Below is a small trained network, with its code and all its weights. Each question gives an input and a class and asks what happens when units are switched off, that is, made to give their printed mean instead of their output.

import numpy as np


def w(rows, s, z=0):
    codes = np.array(rows[::2]) - 128.0
    scale = np.full(codes.shape[1], s)
    scale[-1] = z or s
    return codes * scale


def f(y):
    return y / 2 * (1 + np.tanh(0.7978845608 * (y + 0.044715 * y**3)))


def log_softmax(a):
    a = a - a.max(-1, keepdims=True)
    return a - np.log(np.exp(a).sum(-1, keepdims=True))


def net(x, mask):
    res = np.array(x, float).reshape(1, 3) / 4 @ E
    y = f(res @ A[0][:, :-1].T + A[0][:, -1])
    res = res + np.where(mask, y, B[0][:, -1]) @ B[0][:, :-1]
    return log_softmax(res[-1] @ U[:, :-1].T + U[:, -1])


A, B = {}, {}
E = w([
[1,190,39,239,249,138,74],'x0',
[93,50,54,130,66,72,79],'x1',
[38,127,101,129,181,49,246],'x2',
],0.0085)
A[0] = w([
[157,40,151,107,89,112,175,25],'neuron 0',
[125,89,117,112,101,195,26,144],'neuron 1',
[193,196,168,155,182,145,159,33],'neuron 2',
[184,172,86,133,98,154,80,28],'neuron 3',
[88,145,139,203,170,143,95,87],'neuron 4',
[134,100,98,145,149,49,182,197],'neuron 5',
[105,21,79,121,107,60,78,54],'neuron 6',
[154,136,106,143,86,177,74,93],'neuron 7',
[72,136,118,135,153,152,118,30],'neuron 8',
[157,181,163,89,199,141,139,8],'neuron 9',
[44,61,132,94,136,88,201,102],'neuron 10',
[149,154,122,111,110,180,49,26],'neuron 11',
[122,116,105,129,150,100,192,31],'neuron 12',
[101,74,56,148,64,65,85,82],'neuron 13',
[90,138,104,170,138,151,113,50],'neuron 14',
[136,178,170,88,204,215,208,3],'neuron 15',
[148,123,147,124,77,111,180,20],'neuron 16',
[137,160,131,115,161,7,171,60],'neuron 17',
[80,131,34,155,143,145,66,63],'neuron 18',
[140,72,137,182,118,76,110,12],'neuron 19',
[131,45,58,65,157,62,74,56],'neuron 20',
[90,128,90,118,109,111,226,116],'neuron 21',
[131,149,128,125,124,111,123,18],'neuron 22',
[172,112,154,86,61,96,164,104],'neuron 23',
],0.011,0.0068)
B[0] = w([
[139,99,74,97,111,179,168,211],'neuron 0',
[142,147,138,178,111,103,85,233],'neuron 1',
[95,156,146,69,136,112,94,190],'neuron 2',
[132,143,105,139,79,162,93,157],'neuron 3',
[111,82,88,128,122,150,167,235],'neuron 4',
[150,134,151,156,130,99,107,233],'neuron 5',
[83,170,174,69,154,100,137,208],'neuron 6',
[133,135,120,146,93,106,102,185],'neuron 7',
[112,128,96,114,106,155,132,161],'neuron 8',
[77,167,129,106,104,139,129,162],'neuron 9',
[170,140,118,166,92,133,85,227],'neuron 10',
[147,142,107,144,60,139,110,175],'neuron 11',
[132,162,96,121,18,183,90,154],'neuron 12',
[90,179,173,99,170,116,139,215],'neuron 13',
[115,113,90,100,99,166,157,176],'neuron 14',
[94,176,174,75,144,134,117,215],'neuron 15',
[99,127,82,114,75,182,140,167],'neuron 16',
[147,164,101,155,59,156,91,186],'neuron 17',
[129,90,83,114,134,167,152,238],'neuron 18',
[91,202,85,39,49,182,95,126],'neuron 19',
[88,151,169,78,141,122,117,183],'neuron 20',
[145,142,120,178,78,128,87,212],'neuron 21',
[77,184,92,61,5,199,99,107],'neuron 22',
[132,76,98,119,139,132,150,255],'neuron 23',
],0.015,0.0081)
U = w([
[157,155,121,214,60,130,55,80],'0',
[108,36,64,86,109,200,237,74],'1',
[75,190,195,46,147,104,133,103],'2',
[176,38,179,248,222,21,170,254],'3',
],0.013,0.0094)

Each question gives the input, the list of numbers given to net, and the class t.
The units are the neurons (one row each of A and B). Each row of codes is followed by its name. A weight is (code - 128) times the scale printed after its matrix; where a second scale follows, it is the last column's (A, B and U).
mask holds one flag per neuron, in row order. A switched-off neuron (its flag False) gives its mean, the last column of its row in B, instead of its output. The means were averaged over made-up inputs and are rounded, as every weight is.
A unit's drop is (log p(t) with every unit on - log p(t) with that unit switched off) / (log p(t) with every unit on - log p(t) with every unit switched off).
The circuit of an input: a set's keep is (log p(t) with only the set's units on - log p(t) with every unit switched off) / (log p(t) with every unit on - log p(t) with every unit switched off). Starting from the 12 units with the biggest drops (on a tie, the unit counted first), units are removed one at a time, each time the one whose removal leaves the highest keep (on an exact tie, the one counted first), for as long as the keep stays at least 0.8.
circuit, biggest first: the units of the circuit, biggest drop first
most important unit: the unit with the biggest drop
k most important neurons: the k neurons with the biggest drops, biggest first
drop of u: that unit's drop, to one decimal
input [-5,4,5], class 0: most important unit -> neuron 10
input [-8,8,-5], class 1: 2 most important neurons -> neuron 0; neuron 23
input [5,7,7], class 0: 4 most important neurons -> neuron 10; neuron 21; neuron 17; neuron 12
input [4,-3,1], class 1: 2 most important neurons -> neuron 1; neuron 4
input [-5,5,-4], class 1: 3 most important neurons -> neuron 0; neuron 23; neuron 15
input [-8,-2,-7], class 1: 2 most important neurons -> neuron 23; neuron 0
input [6,7,2], class 2: 2 most important neurons -> neuron 13; neuron 6
input [8,-8,6], class 1: 4 most important neurons -> neuron 4; neuron 14; neuron 18; neuron 8
input [-6,7,5], class 2: 3 most important neurons -> neuron 6; neuron 13; neuron 20
input [-7,-6,-5], class 1: 2 most important neurons -> neuron 23; neuron 0
input [0,8,8], class 0: 4 most important neurons -> neuron 10; neuron 21; neuron 17; neuron 12
input [3,6,5], class 2: 4 most important neurons -> neuron 6; neuron 13; neuron 20; neuron 1
input [4,7,8], class 0: 3 most important neurons -> neuron 10; neuron 21; neuron 17
input [1,-8,-6], class 2: circuit, biggest first -> neuron 2
input [7,5,3], class 1: drop of neuron 18 -> 0.7
input [1,-3,2], class 3: drop of neuron 6 -> 0.1
input [5,-5,2], class 1: drop of neuron 20 -> 0.1
input [5,6,-1], class 2: drop of neuron 13 -> 0.7
